Here is a tiny trained network, its code and every weight. The questions are about switching its units off for an input and a class, where a switched-off unit gives its printed mean instead of its output.

import numpy as np


def w(rows, s, z=0):
    codes = np.array(rows[::2]) - 128.0
    scale = np.full(codes.shape[1], s)
    scale[-1] = z or s
    return codes * scale


def norm(h):
    return h / np.sqrt((h * h).mean(-1, keepdims=True) + 1e-5)


def f(y):
    return y / 2 * (1 + np.tanh(0.7978845608 * (y + 0.044715 * y**3)))


def log_softmax(a):
    a = a - a.max(-1, keepdims=True)
    return a - np.log(np.exp(a).sum(-1, keepdims=True))


def net(x, mask):
    res = np.array(x, float).reshape(1, 2) / 4 @ E
    u = 0
    for l in range(2):
        y = f(norm(res) @ A[l][:, :-1].T + A[l][:, -1])
        res = res + np.where(mask[u : u + 7], y, B[l][:, -1]) @ B[l][:, :-1]
        u += 7
    return log_softmax(norm(res)[-1] @ U[:, :-1].T + U[:, -1])


A, B = {}, {}
E = w([
[194,172,159,161,109,139,145,176,166,173],'x0',
[139,165,202,106,245,176,132,69,155,144],'x1',
],0.011)
A[0] = w([
[90,48,150,151,131,99,146,128,109,134,99],'0.n1',
[75,93,110,183,111,76,157,130,95,229,116],'0.n2',
[170,250,155,94,108,107,153,189,151,128,3],'0.n3',
[97,92,117,141,75,45,80,179,136,97,127],'0.n4',
[122,160,185,110,132,146,106,75,254,94,171],'0.n5',
[124,51,110,161,174,148,123,97,165,106,167],'0.n6',
[214,92,171,193,119,77,200,116,76,172,150],'0.n7',
],0.0064,0.0046)
B[0] = w([
[115,112,135,219,171,214,130,138,136,148,143],'0.n1',
[90,181,123,103,151,94,118,2,95,113,165],'0.n2',
[123,142,148,125,194,149,175,177,132,164,170],'0.n3',
[124,55,211,82,153,98,149,86,123,145,254],'0.n4',
[94,84,69,127,58,82,129,127,133,125,229],'0.n5',
[197,153,136,110,92,186,145,195,129,150,169],'0.n6',
[119,120,90,160,172,225,117,119,133,106,187],'0.n7',
],0.0089,0.0053)
A[1] = w([
[92,124,104,100,128,141,133,108,152,64,30],'1.n1',
[64,106,111,110,142,114,127,106,60,67,71],'1.n2',
[57,161,50,128,181,179,3,119,55,22,2],'1.n3',
[195,201,137,58,146,152,75,62,192,78,61],'1.n4',
[152,91,5,138,104,158,79,151,171,43,116],'1.n5',
[186,207,130,35,184,123,67,103,151,123,92],'1.n6',
[109,81,72,89,156,215,163,95,182,107,116],'1.n7',
],0.0078,0.0037)
B[1] = w([
[245,124,177,181,141,122,179,188,180,198,140],'1.n1',
[174,218,105,158,139,172,120,181,167,137,243],'1.n2',
[214,215,150,190,192,167,210,175,223,172,181],'1.n3',
[95,89,51,115,27,47,148,61,73,83,185],'1.n4',
[81,112,239,92,147,177,113,68,125,199,143],'1.n5',
[108,75,93,126,56,87,86,179,84,69,188],'1.n6',
[96,95,157,117,104,102,94,94,71,118,254],'1.n7',
],0.011,0.0053)
U = w([
[150,45,61,109,15,28,132,82,62,59,191],'0',
[225,212,109,205,200,238,190,211,211,201,150],'1',
[60,50,218,74,188,211,59,37,42,204,145],'2',
[61,166,46,40,251,60,22,177,207,126,1],'3',
],0.011,0.007)

Each question gives the input, the list of numbers given to net, and the class t.
The units are the neurons (one row each of A and B). Each row of codes is followed by its name. A weight is (code - 128) times the scale printed after its matrix; where a second scale follows, it is the last column's (A, B and U).
mask holds one flag per neuron, layer by layer. A switched-off neuron (its flag False) gives its mean, the last column of its row in B, instead of its output. The means were averaged over made-up inputs and are rounded, as every weight is.
A unit's drop is (log p(t) with every unit on - log p(t) with that unit switched off) / (log p(t) with every unit on - log p(t) with every unit switched off).
unit that matters most: the unit with the biggest drop
top k neurons: the k neurons with the biggest drops, biggest first
top k neurons in layer l: the k neurons of layer l with the biggest drops, biggest first
drop when u is switched off: that unit's drop, to one decimal
input [0,-3], class 2: unit that matters most -> 0.n4
input [-2,-3], class 2: top 4 neurons -> 0.n4, 0.n5, 1.n3, 1.n4
input [-5,5], class 0: top 2 neurons -> 0.n6, 0.n7
input [-5,-4], class 1: top 4 neurons -> 1.n2, 0.n5, 1.n4, 1.n7
input [4,-3], class 1: top 2 neurons -> 0.n5, 1.n7
input [3,-1], class 2: top 3 neurons -> 0.n7, 1.n2, 1.n3
input [7,-6], class 1: top 2 neurons -> 1.n7, 1.n4
input [2,3], class 2: top 3 neurons -> 0.n5, 0.n2, 1.n4
input [6,6], class 0: top 2 neurons -> 1.n4, 0.n1
input [-3,-2], class 2: top 4 neurons -> 0.n4, 1.n3, 0.n5, 1.n4
input [-6,-4], class 1: top 2 neurons -> 1.n2, 0.n5
input [-6,7], class 0: top 2 neurons -> 0.n6, 1.n4
input [6,-5], class 1: top 2 neurons in layer 0 -> 0.n5, 0.n7
input [-4,2], class 1: top 2 neurons -> 0.n4, 1.n3
input [-3,-3], class 2: top 3 neurons -> 0.n4, 1.n3, 0.n5
input [-8,-7], class 1: top 3 neurons in layer 0 -> 0.n5, 0.n1, 0.n2
input [-4,5], class 0: unit that matters most -> 0.n6
input [-2,-2], class 2: top 2 neurons in layer 0 -> 0.n4, 0.n5
input [-3,0], class 2: top 2 neurons in layer 0 -> 0.n6, 0.n2
input [1,0], class 2: unit that matters most -> 0.n7
input [-4,-1], class 1: drop when 1.n2 is switched off -> 0.5
input [0,0], class 2: drop when 0.n2 is switched off -> 1.6
input [-8,-3], class 1: drop when 0.n1 is switched off -> 0.0
